Diri: [107 152 133 126 123]
Banom: [107 152 133 126  73]
gova: [ 88 116 145 189 128]
pamo: [128  94 142  95 137]
tugi: [122 142 128 235 155]
liv: [112 121 136 123 136]
zolo: [115 138 142 198 125]
chg Banom: [108 152 133 126  73]
1, [107]
chg tugi: [122 141 128 235 155]
2, [142]
chg liv: [112 121 136 122 136]
4, [123]

noku: [ 89 111 115  43  90  57]
gova: [169  73 186 113  84 119]
Diri: [162 114 120  67  99  77]
Banom: [125 115 117  62  98  73]
zolo: [151 112 118  56  95  68]
liv: [141  80 179 113  89 119]
chg Diri: [162 113 120  67  99  77]
2, [114]
chg Diri: [162 114 121  67  99  77]
3, [120]
chg Banom: [125 115 117  62  98  74]
6, [73]

pamo: [149  72 174 142]
sudaz: [122 216 129 125]
Fupin: [ 99 110 113 125]
tugi: [132  88 150 138]
pifa: [117 120 140 150]
gova: [ 88  91 157  71]
Banom: [ 99 110 181 183]
chg pifa: [117 120 140 151]
4, [150]
chg pamo: [149  72 174 143]
4, [142]
chg sudaz: [122 217 129 125]
2, [216]
chg Fupin: [ 99 110 114 125]
3, [113]

pifa: [199  80 193  77 214]
zolo: [112 135 114 147 100]
Banom: [120 162 120 163  71]
gova: [ 77 184  93 172  61]
Diri: [ 88 155  76 159  59]
tugi: [120 162 120 163  34]
Fupin: [188  77 189  65 196]
chg pifa: [199  80 193  78 214]
4, [77]
chg pifa: [199  80 192  77 214]
3, [193]
chg Fupin: [189  77 189  65 196]
1, [188]
chg gova: [ 77 184  94 172  61]
3, [93]
chg Diri: [ 88 154  76 159  59]
2, [155]
chg gova: [ 77 183  93 172  61]
2, [184]

pamo: [ 95 146 107 132 133  93 194 149 130 163 163 151 146 150 145  90 135 136
 176 115 127]
gova: [123 135 120 143 132 150 128 133 135 110 156 107 119 139 146 131 119 137
 158 132 119]
Banom: [147 145 102 153 123 172 160 151 154 121 163 107 124 151 164 117 102 135
 152 116 111]
sudaz: [158 196  37 181  88 159 140  99  99 104  83  94 148 115 194 137 133  79
  76 152 152]
Diri: [134 151 162 109 121 135  84  93 109  93 144  65 127 169  83 168 222 105
 116 144 168]
liv: [ 96 127 123 134 134 120 150 147 137 142 163 140 129 135 139 110 116 149
 167 130 118]
tugi: [ 97 129 121 126 149  89 189 150 132 156 165 147 135 145 142  92 121 143
 195 106 129]
Fupin: [174 122 144 124 141 159 111 119 135  93 124  88 111 140 125 150 126 116
 129 109 128]
noku: [148 147 129 133 101 170 112 129 142 121 139 113 131 150 120 143 153 122
  91 141 106]
zolo: [ 96 127 123 134 134 120 150 147 137 142 163 140 129  97 139 110 116 144
 167 130 118]
pifa: [134 151 162 109 121 135  84  93 109  93 144  85 127 169  83 168 222 105
 116 144 116]
chg zolo: [ 96 127 123 134 134 120 150 147 137 142 163 140 129  97 139 110 116 145
 167 130 118]
18, [144]
chg tugi: [ 97 129 121 126 149  89 189 150 132 156 165 147 135 145 142  92 121 143
 195 105 129]
20, [106]
chg zolo: [ 96 128 123 134 134 120 150 147 137 142 163 140 129  97 139 110 116 144
 167 130 118]
2, [127]
chg gova: [123 135 120 143 132 150 128 133 135 110 156 106 119 139 146 131 119 137
 158 132 119]
12, [107]
chg pamo: [ 95 146 107 132 133  93 194 149 130 163 163 151 146 150 145  90 135 136
 176 115 128]
21, [127]
chg tugi: [ 97 129 121 127 149  89 189 150 132 156 165 147 135 145 142  92 121 143
 195 106 129]
4, [126]

gova: [109 118 118  69 117 175  86]
tugi: [116 162  92  98  79 212 150]
sudaz: [ 95 162  92  98  79 212 150]
noku: [ 86 194  71 124 128 169  99]
pifa: [116 194 100 149 100 179  66]
Diri: [136 178 106  83 111 198 122]
Banom: [142 190  61  48 189 154 168]
pamo: [215  85  88 174 152 147 119]
romud: [ 65 131 125 103 102  96 151]
zolo: [ 86 194  71 124 128 169  81]
liv: [140 183 114  83 193 168 204]
Fupin: [123 165 128 134 127 173 102]
chg gova: [109 118 118  69 117 174  86]
6, [175]
chg Banom: [142 190  61  48 189 154 169]
7, [168]
chg gova: [109 118 118  69 117 175  85]
7, [86]
chg pamo: [215  85  89 174 152 147 119]
3, [88]

zolo: [186 124  36 111 153 105  83 107]
liv: [182  70  25 195 131 147 121 175]
Diri: [188 114  57  85 121 106 186  97]
Fupin: [175 183  87  84 139 167  62  46]
chg Fupin: [175 183  87  84 139 167  63  46]
7, [62]
chg Diri: [188 114  58  85 121 106 186  97]
3, [57]
chg zolo: [186 125  36 111 153 105  83 107]
2, [124]

Fupin: [126  83 117 102 151 215 136 132 146 100 138 154 116 177  40 130 106 112
 129 141  83 117 125 104 135  85  93 145]
sudaz: [126 100 121 112 142 182 133 130 139 111 134 144 121 158  74 129 114 118
 129 136 100 121 126 113 132 101 107 139]
pamo: [125  79 116 100 153 222 137 132 148  98 139 156 115 181  34 130 104 110
 130 142  80 117 125 102 135  82  91 147]
chg pamo: [125  79 115 100 153 222 137 132 148  98 139 156 115 181  34 130 104 110
 130 142  80 117 125 102 135  82  91 147]
3, [116]
chg pamo: [125  79 116 100 153 222 137 132 148  98 139 155 115 181  34 130 104 110
 130 142  80 117 125 102 135  82  91 147]
12, [156]

